Below is a small trained network, with its code and all its weights. Each question gives an input and a class and asks what happens when units are switched off, that is, made to give their printed mean instead of their output.

import numpy as np


def w(rows, s, z=0):
    codes = np.array(rows[::2]) - 128.0
    scale = np.full(codes.shape[1], s)
    scale[-1] = z or s
    return codes * scale


def f(y):
    return y / 2 * (1 + np.tanh(0.7978845608 * (y + 0.044715 * y**3)))


def log_softmax(a):
    a = a - a.max(-1, keepdims=True)
    return a - np.log(np.exp(a).sum(-1, keepdims=True))


def net(x, mask):
    res = np.array(x, float).reshape(1, 4) / 4 @ E
    y = f(res @ A[0][:, :-1].T + A[0][:, -1])
    res = res + np.where(mask, y, B[0][:, -1]) @ B[0][:, :-1]
    return log_softmax(res[-1] @ U[:, :-1].T + U[:, -1])


A, B = {}, {}
E = w([
[121,157,74,162,52,90,245,157,211,113,245,23],'x0',
[113,176,171,79,88,113,246,5,42,101,85,71],'x1',
[11,53,2,163,219,154,163,45,100,127,129,60],'x2',
[185,122,77,39,138,223,95,129,87,159,228,96],'x3',
],0.0091)
A[0] = w([
[126,173,139,47,146,145,226,100,31,107,48,84,57],'N1',
[178,115,89,22,159,249,126,119,33,183,214,154,87],'N2',
[24,96,91,160,98,58,157,124,148,147,84,211,71],'N3',
[101,139,133,25,159,129,58,57,32,160,34,164,96],'N4',
[189,80,61,221,158,131,28,199,119,113,118,199,71],'N5',
[94,220,215,54,125,85,153,176,95,172,174,180,135],'N6',
[225,234,159,36,94,115,91,150,75,160,236,166,141],'N7',
[47,69,128,136,185,168,150,73,133,121,127,101,89],'N8',
[141,158,8,7,63,186,135,182,136,167,170,66,110],'N9',
[224,254,238,49,83,79,130,161,179,130,72,164,91],'N10',
[102,33,218,141,167,106,36,183,16,137,42,219,143],'N11',
[87,61,47,129,200,141,122,92,73,145,138,88,113],'N12',
[72,88,67,143,173,167,148,54,141,148,72,77,94],'N13',
[53,123,161,215,101,12,161,157,201,72,39,179,105],'N14',
[122,130,82,139,29,22,226,131,203,110,229,59,110],'N15',
[89,71,118,188,222,132,133,246,234,183,192,133,124],'N16',
[113,138,175,174,153,108,183,118,185,120,21,147,254],'N17',
[89,92,85,145,152,111,120,115,123,164,131,119,79],'N18',
[151,177,164,87,86,90,229,35,65,94,101,94,185],'N19',
],0.0069,0.0068)
B[0] = w([
[192,154,36,55,49,93,202,170,17,71,115,181,189],'N1',
[60,110,222,58,165,179,134,195,99,85,66,163,213],'N2',
[91,116,180,61,137,106,186,159,113,112,148,130,168],'N3',
[43,213,89,149,80,149,58,76,254,114,93,151,205],'N4',
[184,122,54,10,83,61,193,91,126,109,104,228,188],'N5',
[175,150,124,142,173,95,115,153,191,156,157,132,175],'N6',
[82,113,120,154,167,141,193,120,129,170,164,31,208],'N7',
[160,158,158,150,150,24,156,125,147,160,196,68,187],'N8',
[126,122,201,50,129,213,134,146,126,122,80,130,191],'N9',
[131,118,139,89,180,24,145,115,159,169,241,50,222],'N10',
[79,174,118,173,100,162,127,79,214,156,112,120,228],'N11',
[115,120,160,158,210,56,150,128,175,199,176,44,211],'N12',
[191,119,186,120,149,66,99,133,188,182,188,103,203],'N13',
[69,45,177,64,214,202,159,174,78,87,69,99,221],'N14',
[36,213,123,205,45,155,17,66,219,107,65,132,248],'N15',
[156,163,65,35,78,85,215,110,101,171,104,242,200],'N16',
[117,134,141,111,162,200,121,175,98,161,157,125,214],'N17',
[125,124,132,104,166,68,113,109,119,79,175,129,153],'N18',
[137,118,64,68,90,167,190,108,75,154,194,223,238],'N19',
],0.0077,0.015)
U = w([
[48,218,86,149,76,177,68,69,248,106,105,135,103],'0',
[169,108,143,113,215,31,145,128,175,161,246,58,113],'1',
[204,140,1,61,83,124,195,119,77,118,146,239,121],'2',
[35,54,230,64,202,246,164,191,104,99,97,117,111],'3',
[108,110,64,163,161,240,118,131,141,185,171,155,250],'4',
[234,65,134,163,137,116,103,159,67,23,83,125,115],'5',
[195,73,144,163,137,139,75,116,119,45,68,99,114],'6',
[157,54,70,178,113,149,77,157,91,71,153,144,114],'7',
],0.008,0.017)

Each question gives the input, the list of numbers given to net, and the class t.
The units are the neurons (one row each of A and B). Each row of codes is followed by its name. A weight is (code - 128) times the scale printed after its matrix; where a second scale follows, it is the last column's (A, B and U).
mask holds one flag per neuron, in row order. A switched-off neuron (its flag False) gives its mean, the last column of its row in B, instead of its output. The means were averaged over made-up inputs and are rounded, as every weight is.
A unit's drop is (log p(t) with every unit on - log p(t) with that unit switched off) / (log p(t) with every unit on - log p(t) with every unit switched off).
The circuit of an input: a set's keep is (log p(t) with only the set's units on - log p(t) with every unit switched off) / (log p(t) with every unit on - log p(t) with every unit switched off). Starting from the 12 units with the biggest drops (on a tie, the unit counted first), units are removed one at a time, each time the one whose removal leaves the highest keep (on an exact tie, the one counted first), for as long as the keep stays at least 0.8.
circuit, biggest first: the units of the circuit, biggest drop first
top k neurons: the k neurons with the biggest drops, biggest first
drop when u is switched off: that unit's drop, to one decimal
input [-3,-6,8,7], class 1: circuit, biggest first -> (N12)
input [-5,-6,7,3], class 1: top 2 neurons -> (N12 N15)
input [-1,2,-6,-6], class 1: top 2 neurons -> (N10 N2)
input [4,7,5,-6], class 2: top 3 neurons -> (N19 N1 N2)
input [-1,-8,8,8], class 1: top 2 neurons -> (N12 N19)
input [-5,-3,-7,1], class 1: top 2 neurons -> (N10 N15)
input [6,-6,1,-7], class 3: top 2 neurons -> (N14 N4)
input [-8,8,-6,-7], class 0: top 2 neurons -> (N4 N11)
input [1,6,6,-5], class 1: top 4 neurons -> (N13 N8 N12 N16)
input [-7,8,-6,-8], class 2: top 4 neurons -> (N1 N19 N15 N2)
input [-6,-6,2,4], class 0: top 3 neurons -> (N11 N4 N19)
input [-6,-7,6,7], class 2: top 4 neurons -> (N5 N16 N15 N14)
input [-2,8,6,5], class 2: drop when N19 is switched off -> 0.8
input [-3,-2,1,7], class 3: circuit, biggest first -> (N2)
input [-1,-5,4,-6], class 3: drop when N14 is switched off -> 2.3
input [-1,-7,5,-4], class 2: drop when N16 is switched off -> 0.7
